Below is a small trained network, with its code and all its weights. Each question gives an input and a class and asks what happens when units are switched off, that is, made to give their printed mean instead of their output.

import numpy as np


def w(rows, s, z=0):
    codes = np.array(rows[::2]) - 128.0
    scale = np.full(codes.shape[1], s)
    scale[-1] = z or s
    return codes * scale


def f(y):
    return np.maximum(y, 0)


def log_softmax(a):
    a = a - a.max(-1, keepdims=True)
    return a - np.log(np.exp(a).sum(-1, keepdims=True))


def net(x, mask):
    res = np.array(x, float).reshape(1, 8) / 4 @ E
    y = f(res @ A[0][:, :-1].T + A[0][:, -1])
    res = res + np.where(mask, y, B[0][:, -1]) @ B[0][:, :-1]
    return log_softmax(res[-1] @ U[:, :-1].T + U[:, -1])


A, B = {}, {}
E = w([
[78,241,183,219,147,105,34],'x0',
[17,71,191,188,4,135,204],'x1',
[130,33,54,123,37,117,83],'x2',
[181,98,127,186,93,187,155],'x3',
[201,124,57,246,152,58,176],'x4',
[173,171,28,79,80,213,101],'x5',
[73,207,91,111,144,74,229],'x6',
[88,187,77,166,127,48,99],'x7',
],0.0032)
A[0] = w([
[110,119,118,141,115,116,126,180],'N1',
[200,171,64,97,223,79,8,66],'N2',
[136,167,132,135,154,125,132,151],'N3',
[125,20,208,88,144,113,170,46],'N4',
[108,89,161,150,135,137,114,252],'N5',
[118,172,154,153,155,130,181,57],'N6',
[133,159,124,137,154,126,127,164],'N7',
[81,163,119,175,147,103,171,210],'N8',
[111,139,125,105,120,145,122,167],'N9',
[124,117,181,192,83,159,66,92],'N10',
[163,151,90,111,181,111,61,85],'N11',
[142,181,125,136,168,118,125,196],'N12',
[96,155,126,26,105,175,108,150],'N13',
[112,90,155,149,135,141,108,253],'N14',
[146,194,124,134,179,113,121,199],'N15',
[179,91,68,129,111,156,148,124],'N16',
[122,117,171,175,98,153,74,118],'N17',
[131,213,139,154,185,123,167,56],'N18',
[212,72,36,128,95,168,158,121],'N19',
[103,148,122,140,129,95,144,179],'N20',
[114,165,138,160,142,114,176,131],'N21',
[105,141,128,62,116,159,113,151],'N22',
[131,2,192,88,153,126,206,65],'N23',
[108,124,117,146,102,97,138,113],'N24',
[114,129,126,145,113,114,129,181],'N25',
[196,76,45,129,107,168,155,120],'N26',
[92,142,116,156,107,81,143,110],'N27',
[121,95,150,101,137,146,135,233],'N28',
[127,165,144,140,156,129,155,25],'N29',
[139,150,123,129,150,112,114,126],'N30',
[154,91,78,117,102,160,137,147],'N31',
[63,135,79,175,81,43,163,97],'N32',
[117,128,150,177,105,148,98,128],'N33',
[123,117,138,106,130,133,134,239],'N34',
[106,142,129,59,113,161,113,146],'N35',
[175,91,65,126,112,165,149,135],'N36',
[130,122,145,151,120,137,100,116],'N37',
[131,224,166,160,185,135,198,1],'N38',
[76,135,76,167,91,59,151,118],'N39',
[103,139,135,46,113,165,111,148],'N40',
[126,116,185,199,80,159,61,96],'N41',
[130,114,150,130,127,122,127,178],'N42',
[83,163,112,36,111,182,110,158],'N43',
[102,139,112,146,117,96,141,118],'N44',
],0.0084,0.00073)
B[0] = w([
[127,113,112,127,144,134,112,153],'N1',
[95,224,44,169,179,139,251,254],'N2',
[121,160,142,145,122,103,133,166],'N3',
[124,19,145,133,128,59,205,212],'N4',
[116,83,134,151,123,158,141,181],'N5',
[136,144,166,136,103,75,95,181],'N6',
[117,160,135,140,124,108,137,162],'N7',
[95,142,137,112,125,75,61,208],'N8',
[140,132,149,116,149,140,124,155],'N9',
[105,109,144,206,122,205,96,201],'N10',
[110,175,84,142,157,135,201,196],'N11',
[117,181,141,155,125,95,148,186],'N12',
[150,147,197,55,155,177,144,216],'N13',
[123,88,135,153,122,156,139,178],'N14',
[115,194,145,166,125,87,155,199],'N15',
[184,137,76,115,86,137,111,204],'N16',
[113,109,144,185,127,195,109,187],'N17',
[125,188,173,157,110,60,104,205],'N18',
[218,139,47,109,60,143,102,247],'N19',
[107,135,116,114,142,101,95,170],'N20',
[124,136,153,119,112,84,80,185],'N21',
[142,137,171,79,144,160,141,186],'N22',
[130,10,116,137,113,51,218,230],'N23',
[108,113,105,115,151,125,106,161],'N24',
[116,118,116,129,138,131,108,156],'N25',
[206,140,56,109,70,141,106,232],'N26',
[97,123,96,105,154,113,83,178],'N27',
[138,92,144,103,126,124,153,177],'N28',
[134,150,156,139,111,94,115,161],'N29',
[123,154,121,142,137,119,147,156],'N30',
[191,125,106,113,92,124,115,197],'N31',
[69,108,68,69,185,113,61,217],'N32',
[115,117,131,175,123,166,99,174],'N33',
[136,116,142,112,121,124,140,161],'N34',
[144,137,172,77,145,161,139,189],'N35',
[190,138,80,112,87,139,111,208],'N36',
[116,128,135,150,120,159,127,153],'N37',
[135,180,197,150,91,40,93,217],'N38',
[81,116,79,70,171,125,79,200],'N39',
[148,134,179,65,147,164,144,200],'N40',
[102,109,144,211,119,213,93,207],'N41',
[118,110,133,133,124,132,140,151],'N42',
[153,152,202,69,165,176,140,212],'N43',
[106,128,108,105,147,115,102,163],'N44',
],0.031,0.0038)
U = w([
[94,208,60,189,201,124,250,81],'0',
[35,93,62,53,219,106,23,134],'1',
[87,77,170,252,103,246,87,180],'2',
[114,3,139,139,115,56,238,101],'3',
[109,186,223,177,69,27,70,3],'4',
[166,132,247,14,178,208,162,199],'5',
[251,129,27,87,9,159,103,187],'6',
],0.0035,0.00038)

Each question gives the input, the list of numbers given to net, and the class t.
The units are the neurons (one row each of A and B). Each row of codes is followed by its name. A weight is (code - 128) times the scale printed after its matrix; where a second scale follows, it is the last column's (A, B and U).
mask holds one flag per neuron, in row order. A switched-off neuron (its flag False) gives its mean, the last column of its row in B, instead of its output. The means were averaged over made-up inputs and are rounded, as every weight is.
A unit's drop is (log p(t) with every unit on - log p(t) with that unit switched off) / (log p(t) with every unit on - log p(t) with every unit switched off).
The circuit of an input: a set's keep is (log p(t) with only the set's units on - log p(t) with every unit switched off) / (log p(t) with every unit on - log p(t) with every unit switched off). Starting from the 12 units with the biggest drops (on a tie, the unit counted first), units are removed one at a time, each time the one whose removal leaves the highest keep (on an exact tie, the one counted first), for as long as the keep stays at least 0.8.
circuit, biggest first: the units of the circuit, biggest drop first
unit that matters most: the unit with the biggest drop
k most important neurons: the k neurons with the biggest drops, biggest first
drop of u: that unit's drop, to one decimal
input [-2,-7,-1,-7,-7,-6,1,-2], class 5: unit that matters most : N13
input [0,3,-4,5,8,-8,-7,6], class 2: 2 most important neurons : (N41, N10)
input [5,-1,-4,2,-1,2,0,7], class 4: circuit, biggest first : (N38, N18)
input [8,0,3,-2,0,4,5,5], class 1: 2 most important neurons : (N32, N39)
input [8,4,6,5,0,-6,0,7], class 1: 2 most important neurons : (N32, N39)
input [-2,2,-3,6,-4,6,5,-8], class 5: 3 most important neurons : (N43, N13, N40)
input [-4,2,-8,3,-5,0,-3,-5], class 3: 2 most important neurons : (N23, N4)
input [2,-2,6,-8,-7,-5,5,5], class 1: 3 most important neurons : (N32, N39, N27)
input [-2,-7,-8,-2,0,-6,-1,-6], class 0: 3 most important neurons : (N2, N11, N8)
input [1,5,3,4,6,-6,3,-5], class 1: circuit, biggest first : (N32, N39)
input [5,8,-5,3,7,3,2,-1], class 4: 4 most important neurons : (N38, N18, N6, N21)
input [0,-1,3,-1,-4,-5,-8,-3], class 2: 3 most important neurons : (N41, N10, N17)
input [1,4,2,-5,-8,-3,-7,3], class 2: circuit, biggest first : (N41, N10)
input [-7,8,3,-2,-5,8,5,-3], class 5: circuit, biggest first : (N43)
input [7,0,-4,4,4,5,-4,0], class 2: 4 most important neurons : (N41, N10, N17, N33)
input [-2,3,-7,2,-7,-3,-1,-2], class 3: 2 most important neurons : (N23, N4)
input [-5,8,-6,-2,6,-1,-4,1], class 3: drop of N4 : 0.2
input [7,-2,0,8,6,-3,5,5], class 4: drop of N23 : 0.0
input [2,8,-6,7,-2,-7,-4,-2], class 2: drop of N17 : 0.1
input [-8,-3,-3,-7,4,-3,6,-3], class 3: circuit, biggest first : (N23)
